Below is a small trained network, with its code and all its weights. Each question gives an input and a target symbol and asks what happens when units are switched off, that is, made to give their printed mean instead of their output.

import numpy as np


def w(rows, s, z=0):
    codes = np.array(rows[::2]) - 128.0
    scale = np.full(codes.shape[1], s)
    scale[-1] = z or s
    return codes * scale


def norm(h):
    return h / np.sqrt((h * h).mean(-1, keepdims=True) + 1e-5)


def f(y):
    return np.maximum(y, 0)


def softmax(a):
    e = np.exp(a - a.max(-1, keepdims=True))
    return e / e.sum(-1, keepdims=True)


def log_softmax(a):
    a = a - a.max(-1, keepdims=True)
    return a - np.log(np.exp(a).sum(-1, keepdims=True))


def net(x, mask):
    ids = ['αβγδεζθλμξπστφψω'.index(c) for c in x.split()]
    T = len(ids)
    res = E[ids] + P[:T]
    r = norm(res)
    for j in range(3):
        rows = slice(2 * j, 2 * j + 2)
        q, k, v = (r @ M[0][rows].T for M in (Q, K, V))
        z = softmax(np.where(np.tri(T) > 0, q @ k.T / 2**0.5, -1e9)) @ v
        o = O[0][rows]
        res = res + np.where(mask[j], z, o[:, -1]) @ o[:, :-1]
    y = f(norm(res) @ A[0][:, :-1].T + A[0][:, -1])
    res = res + np.where(mask[3:27], y, B[0][:, -1]) @ B[0][:, :-1]
    return log_softmax(norm(res)[-1] @ U[:, :-1].T + U[:, -1])


Q, K, V, O, A, B = {}, {}, {}, {}, {}, {}
E = w([
[15,85,156,110,159,54,227,136,132],'α',
[93,108,78,129,141,230,168,168,157],'β',
[158,128,105,166,142,252,144,164,60],'γ',
[86,174,82,127,118,98,144,78,43],'δ',
[163,219,164,155,125,222,191,173,143],'ε',
[65,72,80,143,175,227,125,184,147],'ζ',
[208,161,144,133,107,233,206,155,90],'θ',
[143,194,115,127,163,246,154,180,96],'λ',
[90,84,153,195,78,147,176,73,36],'μ',
[39,55,114,112,144,50,238,168,68],'ξ',
[174,199,132,177,123,204,170,218,92],'π',
[127,152,130,116,36,66,160,170,195],'σ',
[125,153,190,139,127,243,140,121,169],'τ',
[46,194,129,186,132,96,71,135,136],'φ',
[113,125,183,175,123,213,94,210,129],'ψ',
[147,76,38,122,59,109,66,208,138],'ω',
],0.0045)
P = w([
[149,46,51,152,199,21,163,58,232],'0',
[4,147,40,108,69,141,196,154,171],'1',
[26,149,73,104,93,164,165,157,152],'2',
[44,158,103,87,89,128,145,136,138],'3',
[60,153,141,79,107,126,117,144,120],'4',
[81,166,166,71,103,138,92,145,103],'5',
[94,176,190,51,112,123,58,121,90],'6',
[102,199,222,65,120,125,40,116,51],'7',
[112,212,246,55,119,125,9,102,30],'8',
],0.0023)
Q[0] = w([
[119,122,139,167,184,234,166,139,116],'h0',
[187,155,104,143,122,207,88,192,191],'h0',
[149,127,146,139,158,250,134,168,135],'h1',
[255,125,64,164,83,184,63,134,235],'h1',
[168,96,63,182,161,133,81,67,102],'h2',
[89,122,137,110,113,6,150,88,102],'h2',
],0.011)
K[0] = w([
[155,100,79,196,173,146,255,64,167],'h0',
[122,56,54,117,135,86,143,152,225],'h0',
[164,87,66,184,183,110,184,99,166],'h1',
[98,80,85,101,114,110,164,166,186],'h1',
[87,100,40,112,121,134,194,148,117],'h2',
[103,206,187,105,81,161,80,132,22],'h2',
],0.0092)
V[0] = w([
[75,176,181,117,193,109,157,137,179],'h0',
[158,171,157,128,63,135,165,79,186],'h0',
[211,130,108,38,161,146,217,128,105],'h1',
[131,40,200,129,105,172,144,95,150],'h1',
[122,146,154,147,166,176,74,123,188],'h2',
[77,145,85,80,139,168,110,2,111],'h2',
],0.0071)
O[0] = w([
[89,208,78,210,138,129,115,122,103,239],'h0',
[113,107,220,178,138,72,118,164,81,218],'h0',
[141,135,132,90,211,43,187,104,65,246],'h1',
[137,72,109,182,112,135,254,203,116,249],'h1',
[73,132,86,140,165,126,123,209,139,193],'h2',
[51,165,179,94,160,189,148,110,122,251],'h2',
],0.0085,0.0016)
A[0] = w([
[97,2,183,121,74,227,182,97,70,4],'n0',
[118,124,135,140,28,179,143,138,196,175],'n1',
[73,72,139,87,161,114,93,201,140,165],'n2',
[126,124,111,58,206,136,213,115,126,45],'n3',
[182,142,118,41,136,143,146,60,166,158],'n4',
[137,113,133,25,120,129,131,167,188,222],'n5',
[117,147,103,98,137,222,124,168,134,125],'n6',
[113,152,191,137,158,102,140,134,149,67],'n7',
[146,197,65,105,174,128,89,56,112,93],'n8',
[122,142,39,98,157,165,171,106,136,212],'n9',
[166,55,132,197,145,153,158,92,123,172],'n10',
[176,120,124,122,182,64,169,163,164,117],'n11',
[198,180,136,117,141,188,135,173,78,133],'n12',
[152,181,76,161,99,142,165,85,139,92],'n13',
[136,135,102,57,190,112,116,39,90,127],'n14',
[106,117,183,94,156,73,175,116,80,97],'n15',
[95,166,96,161,204,135,174,78,54,27],'n16',
[110,167,110,110,178,70,89,150,124,144],'n17',
[180,188,198,160,76,103,89,76,136,89],'n18',
[186,39,91,98,49,166,86,86,150,100],'n19',
[134,70,116,64,95,123,60,91,161,62],'n20',
[145,78,130,142,181,142,220,187,125,63],'n21',
[176,105,153,166,128,43,116,153,95,194],'n22',
[121,164,105,156,176,56,119,95,90,42],'n23',
],0.0063,0.0026)
B[0] = w([
[203,115,223,122,95,237,137,164,224,240],'n0',
[219,94,84,113,205,178,114,128,99,228],'n1',
[198,195,120,144,104,99,198,85,127,196],'n2',
[148,134,155,90,134,126,32,234,162,225],'n3',
[67,111,60,147,70,110,123,229,59,202],'n4',
[152,155,113,193,90,65,69,117,57,188],'n5',
[140,92,158,99,149,64,110,58,124,218],'n6',
[112,86,107,134,162,110,171,150,83,160],'n7',
[141,140,107,113,57,185,247,109,155,203],'n8',
[94,58,210,126,174,64,95,127,142,240],'n9',
[67,132,197,69,92,142,134,155,164,191],'n10',
[81,152,129,129,83,213,121,124,70,178],'n11',
[66,68,98,131,155,81,108,110,208,185],'n12',
[121,66,150,129,150,86,184,107,176,157],'n13',
[65,114,81,108,105,146,184,160,101,224],'n14',
[172,98,55,136,171,171,96,165,158,211],'n15',
[204,243,160,171,123,69,122,122,192,254],'n16',
[177,98,98,117,106,241,165,113,139,197],'n17',
[79,44,111,126,125,56,103,120,132,177],'n18',
[190,254,186,132,99,15,165,151,150,184],'n19',
[155,226,169,151,109,98,138,66,110,157],'n20',
[111,171,188,115,91,150,68,70,99,250],'n21',
[70,62,169,151,123,155,106,45,99,205],'n22',
[236,109,121,127,141,197,66,103,171,184],'n23',
],0.0049,0.0045)
U = w([
[136,160,131,194,149,98,182,18,213,91],'α',
[103,190,222,82,206,71,64,142,180,6],'β',
[99,84,115,40,106,100,78,246,94,103],'γ',
[48,181,143,53,82,163,138,51,58,123],'δ',
[209,173,118,227,197,158,94,68,52,66],'ε',
[101,33,72,99,214,126,97,124,176,210],'ζ',
[169,92,173,71,210,102,170,99,12,105],'θ',
[171,210,44,71,191,179,167,156,132,148],'λ',
[180,92,205,104,89,218,154,146,170,167],'μ',
[97,82,85,75,56,65,229,131,151,128],'ξ',
[182,73,33,144,96,187,147,49,51,180],'π',
[90,36,172,184,88,74,56,82,93,155],'σ',
[53,170,152,208,120,127,177,210,80,144],'τ',
[102,201,92,181,112,200,2,114,181,61],'φ',
[173,72,30,195,93,135,101,211,171,136],'ψ',
[225,201,123,127,54,55,89,127,100,172],'ω',
],0.009,0.0024)

Each question gives the input, a string of symbols that net reads in full, and the target symbol t.
The units are the heads (2 rows each of Q, K, V and O) and the neurons (one row each of A and B). Each row of codes is followed by its name. A weight is (code - 128) times the scale printed after its matrix; where a second scale follows, it is the last column's (O, A, B and U).
mask holds one flag per unit, heads first, then neurons. A switched-off unit (its flag False) gives its mean, the last column of its rows in O or B, instead of its output. The means were averaged over made-up inputs and are rounded, as every weight is.
A unit's drop is (log p(t) with every unit on - log p(t) with that unit switched off) / (log p(t) with every unit on - log p(t) with every unit switched off).
The circuit of an input: a set's keep is (log p(t) with only the set's units on - log p(t) with every unit switched off) / (log p(t) with every unit on - log p(t) with every unit switched off). Starting from the 12 units with the biggest drops (on a tie, the unit counted first), units are removed one at a time, each time the one whose removal leaves the highest keep (on an exact tie, the one counted first), for as long as the keep stays at least 0.8.
circuit, biggest first: the units of the circuit, biggest drop first
unit that matters most: the unit with the biggest drop
which heads matter: for each layer, one digit per head in row order, 1 if its drop is at least 0.15 and else 0, layers parted by /
drop of u: that unit's drop, to one decimal
input ψ μ β τ γ, target ψ: circuit, biggest first	(h2)
input ζ β τ ω λ α ψ β, target ζ: which heads matter	100
input δ γ σ μ α φ α ζ ψ, target δ: which heads matter	010
input μ ψ λ μ ω β τ σ λ, target μ: which heads matter	010
input ξ σ λ λ, target ξ: which heads matter	001
input τ τ ψ, target τ: which heads matter	000
input φ ζ ω φ τ ζ τ μ μ, target μ: which heads matter	000
input ω ξ α τ σ τ λ, target ω: circuit, biggest first	(h0 n19 h2)
input α ζ τ θ θ, target α: which heads matter	100
input θ ξ α α λ β ψ, target θ: which heads matter	010
input α ξ θ τ α ω, target ω: which heads matter	000
input α β ψ μ α γ, target α: which heads matter	100
input ε ζ α α, target ε: which heads matter	100
input τ θ λ α, target λ: which heads matter	010
input ζ ζ γ τ θ μ ε τ ψ, target ζ: unit that matters most	h0
input σ β μ τ τ τ β φ ω, target ω: which heads matter	100
input α τ ε μ μ τ π φ ψ, target α: which heads matter	101
input σ ω β, target σ: which heads matter	101
input β λ ξ σ τ θ λ, target β: drop of n16	0.1
input ψ τ λ θ ε, target ψ: unit that matters most	h2
input ζ τ φ α ξ σ, target σ: drop of n16	0.1
input λ τ σ β ξ α, target τ: drop of h2	0.1
input ω τ ψ σ β λ, target ω: drop of h0	0.2
